Here is a tiny trained network, its code and every weight. The questions are about switching its units off for an input and a class, where a switched-off unit gives its printed mean instead of its output.

import numpy as np


def w(rows, s, z=0):
    codes = np.array(rows[::2]) - 128.0
    scale = np.full(codes.shape[1], s)
    scale[-1] = z or s
    return codes * scale


def norm(h):
    return h / np.sqrt((h * h).mean(-1, keepdims=True) + 1e-5)


def f(y):
    return y / 2 * (1 + np.tanh(0.7978845608 * (y + 0.044715 * y**3)))


def log_softmax(a):
    a = a - a.max(-1, keepdims=True)
    return a - np.log(np.exp(a).sum(-1, keepdims=True))


def net(x, mask):
    res = np.array(x, float).reshape(1, 8) / 4 @ E
    u = 0
    for l in range(2):
        y = f(norm(res) @ A[l][:, :-1].T + A[l][:, -1])
        res = res + np.where(mask[u : u + 16], y, B[l][:, -1]) @ B[l][:, :-1]
        u += 16
    return log_softmax(norm(res)[-1] @ U[:, :-1].T + U[:, -1])


A, B = {}, {}
E = w([
[130,127,128,128,129,128,127,128],'x0',
[144,173,148,122,135,192,152,95],'x1',
[68,142,108,113,229,92,114,75],'x2',
[122,90,156,153,136,121,213,107],'x3',
[128,130,129,128,128,128,127,127],'x4',
[173,132,159,39,169,100,174,187],'x5',
[207,112,101,122,122,101,122,71],'x6',
[199,179,138,254,199,110,128,191],'x7',
],0.0073)
A[0] = w([
[115,85,195,169,98,75,220,88,77],'L0N0',
[106,90,100,154,92,30,118,174,69],'L0N1',
[96,81,112,115,124,136,212,94,4],'L0N2',
[116,69,154,198,152,128,231,99,62],'L0N3',
[188,33,153,149,47,152,129,180,151],'L0N4',
[111,65,68,123,118,54,133,177,119],'L0N5',
[204,103,39,124,148,98,135,32,78],'L0N6',
[140,223,168,114,130,207,164,59,101],'L0N7',
[97,75,98,165,112,164,193,104,24],'L0N8',
[84,41,110,150,116,57,91,156,76],'L0N9',
[2,146,158,119,162,206,151,231,118],'L0N10',
[107,129,69,213,91,137,139,87,114],'L0N11',
[153,224,59,84,83,131,48,170,56],'L0N12',
[103,127,94,71,101,155,90,107,147],'L0N13',
[120,101,156,154,106,115,252,107,77],'L0N14',
[238,114,108,91,125,110,124,77,176],'L0N15',
],0.0084,0.0044)
B[0] = w([
[128,173,56,87,114,152,17,181,173],'L0N0',
[174,99,132,101,157,226,119,106,158],'L0N1',
[148,145,127,118,149,104,93,116,139],'L0N2',
[143,177,73,103,135,133,52,139,177],'L0N3',
[52,170,114,173,161,185,212,81,252],'L0N4',
[189,127,178,124,160,225,102,128,179],'L0N5',
[91,74,79,178,116,112,147,167,193],'L0N6',
[171,2,147,141,185,220,76,152,179],'L0N7',
[124,169,115,127,117,129,59,112,132],'L0N8',
[188,80,145,141,164,180,112,94,168],'L0N9',
[157,35,54,183,80,63,142,170,255],'L0N10',
[117,122,197,151,117,82,63,155,190],'L0N11',
[132,207,7,111,141,171,78,127,194],'L0N12',
[185,162,141,176,132,105,118,129,203],'L0N13',
[141,198,41,92,121,154,61,179,175],'L0N14',
[77,67,119,168,91,99,139,237,238],'L0N15',
],0.0087,0.0048)
A[1] = w([
[154,146,148,85,151,81,174,172,156],'L1N0',
[87,103,89,119,201,114,98,125,62],'L1N1',
[84,130,118,87,152,110,173,168,69],'L1N2',
[101,74,77,103,70,126,133,123,58],'L1N3',
[165,181,67,85,122,117,94,115,11],'L1N4',
[117,104,114,126,184,71,129,102,75],'L1N5',
[148,91,166,119,158,203,104,136,83],'L1N6',
[84,212,140,129,93,149,183,125,97],'L1N7',
[89,120,107,112,196,95,112,101,70],'L1N8',
[104,101,152,91,74,105,91,89,77],'L1N9',
[181,128,126,69,128,153,167,164,251],'L1N10',
[112,147,191,173,79,90,82,61,76],'L1N11',
[92,105,116,77,113,129,117,100,67],'L1N12',
[110,99,112,83,85,154,124,90,104],'L1N13',
[150,173,112,245,155,95,94,145,235],'L1N14',
[102,120,132,69,88,137,145,104,20],'L1N15',
],0.011,0.0021)
B[1] = w([
[76,141,180,96,71,101,53,38,152],'L1N0',
[140,149,91,154,45,197,137,137,165],'L1N1',
[66,95,150,107,67,122,73,113,145],'L1N2',
[160,112,134,114,184,68,175,163,176],'L1N3',
[43,204,111,80,151,178,101,206,153],'L1N4',
[98,158,157,194,87,240,192,113,144],'L1N5',
[174,69,121,65,166,141,129,16,157],'L1N6',
[37,128,105,153,179,119,167,11,141],'L1N7',
[173,178,111,196,32,217,203,118,141],'L1N8',
[153,162,197,59,148,86,160,160,135],'L1N9',
[84,110,145,196,119,115,3,21,177],'L1N10',
[42,106,169,57,111,135,79,158,144],'L1N11',
[235,194,153,152,170,111,166,185,134],'L1N12',
[219,197,178,143,242,54,161,157,147],'L1N13',
[141,133,162,4,139,83,183,102,255],'L1N14',
[188,233,122,228,188,111,109,179,131],'L1N15',
],0.0072,0.01)
U = w([
[152,224,13,82,124,136,71,166,92],'0',
[203,207,238,114,215,26,201,146,112],'1',
[100,96,122,84,126,128,159,127,254],'2',
[200,27,159,138,171,215,96,122,87],'3',
[122,40,80,173,50,54,171,210,77],'4',
[27,107,215,98,64,98,44,94,82],'5',
[103,118,113,97,128,141,163,134,209],'6',
[77,181,104,199,83,202,228,82,62],'7',
],0.011,0.012)

Each question gives the input, the list of numbers given to net, and the class t.
The units are the neurons (one row each of A and B). Each row of codes is followed by its name. A weight is (code - 128) times the scale printed after its matrix; where a second scale follows, it is the last column's (A, B and U).
mask holds one flag per neuron, layer by layer. A switched-off neuron (its flag False) gives its mean, the last column of its row in B, instead of its output. The means were averaged over made-up inputs and are rounded, as every weight is.
A unit's drop is (log p(t) with every unit on - log p(t) with that unit switched off) / (log p(t) with every unit on - log p(t) with every unit switched off).
The circuit of an input: a set's keep is (log p(t) with only the set's units on - log p(t) with every unit switched off) / (log p(t) with every unit on - log p(t) with every unit switched off). Starting from the 12 units with the biggest drops (on a tie, the unit counted first), units are removed one at a time, each time the one whose removal leaves the highest keep (on an exact tie, the one counted first), for as long as the keep stays at least 0.8.
circuit, biggest first: the units of the circuit, biggest drop first
most important unit: the unit with the biggest drop
k most important neurons: the k neurons with the biggest drops, biggest first
k most important neurons of layer l: the k neurons of layer l with the biggest drops, biggest first
input [-6,-4,-4,-5,6,4,7,-6], class 4: circuit, biggest first	L0N15, L1N14
input [-1,2,6,-6,-5,-6,8,-3], class 4: 3 most important neurons of layer 0	L0N6, L0N15, L0N4
input [-2,-1,-2,3,-7,1,8,0], class 4: circuit, biggest first	L0N15
input [2,-1,-3,-8,3,-6,1,-8], class 0: circuit, biggest first	L0N12, L0N13
input [-1,0,3,-8,-6,2,-5,-7], class 0: circuit, biggest first	L0N12, L0N13
input [-2,1,-4,8,0,-7,8,4], class 0: 3 most important neurons	L0N3, L0N0, L0N14
input [-8,8,5,1,-5,4,6,1], class 3: 3 most important neurons of layer 0	L0N7, L0N10, L0N4
input [1,4,8,-1,-3,-4,7,1], class 7: 4 most important neurons	L1N5, L0N10, L1N8, L1N1
input [3,2,5,-5,-3,1,-3,-6], class 1: circuit, biggest first	L1N13, L1N12
input [2,-6,-3,3,-6,-8,5,8], class 1: 2 most important neurons of layer 1	L1N14, L1N10
input [-5,-5,7,-6,-1,0,4,-6], class 7: circuit, biggest first	L1N8, L1N5, L0N0
input [-1,-8,1,4,0,-4,3,5], class 3: 2 most important neurons	L0N1, L0N9
input [3,0,7,-5,-1,8,-7,-4], class 5: 2 most important neurons of layer 0	L0N4, L0N6
input [4,-6,-4,1,-5,4,-5,-4], class 3: most important unit	L0N5
input [-2,0,4,2,-2,8,-8,-8], class 1: circuit, biggest first	L1N12, L1N15
input [-3,2,3,3,2,7,-4,-4], class 5: 2 most important neurons of layer 1	L1N0, L1N10
input [-2,4,-3,4,4,-6,-1,5], class 5: 2 most important neurons	L0N11, L1N11
input [6,5,-6,-7,-6,-4,-8,4], class 4: 3 most important neurons	L0N10, L0N14, L0N3
input [-3,-5,4,-3,1,1,-6,2], class 4: 2 most important neurons	L0N10, L0N7
input [-5,-7,-5,8,3,-4,-6,-5], class 0: most important neuron of layer 0	L0N0
input [3,-1,-3,-7,-7,8,-4,5], class 5: 2 most important neurons	L1N0, L1N10
input [-1,6,6,3,2,5,1,3], class 3: 2 most important neurons	L0N7, L0N4
input [-8,-8,-7,-3,5,7,6,-6], class 3: 2 most important neurons	L0N5, L1N10
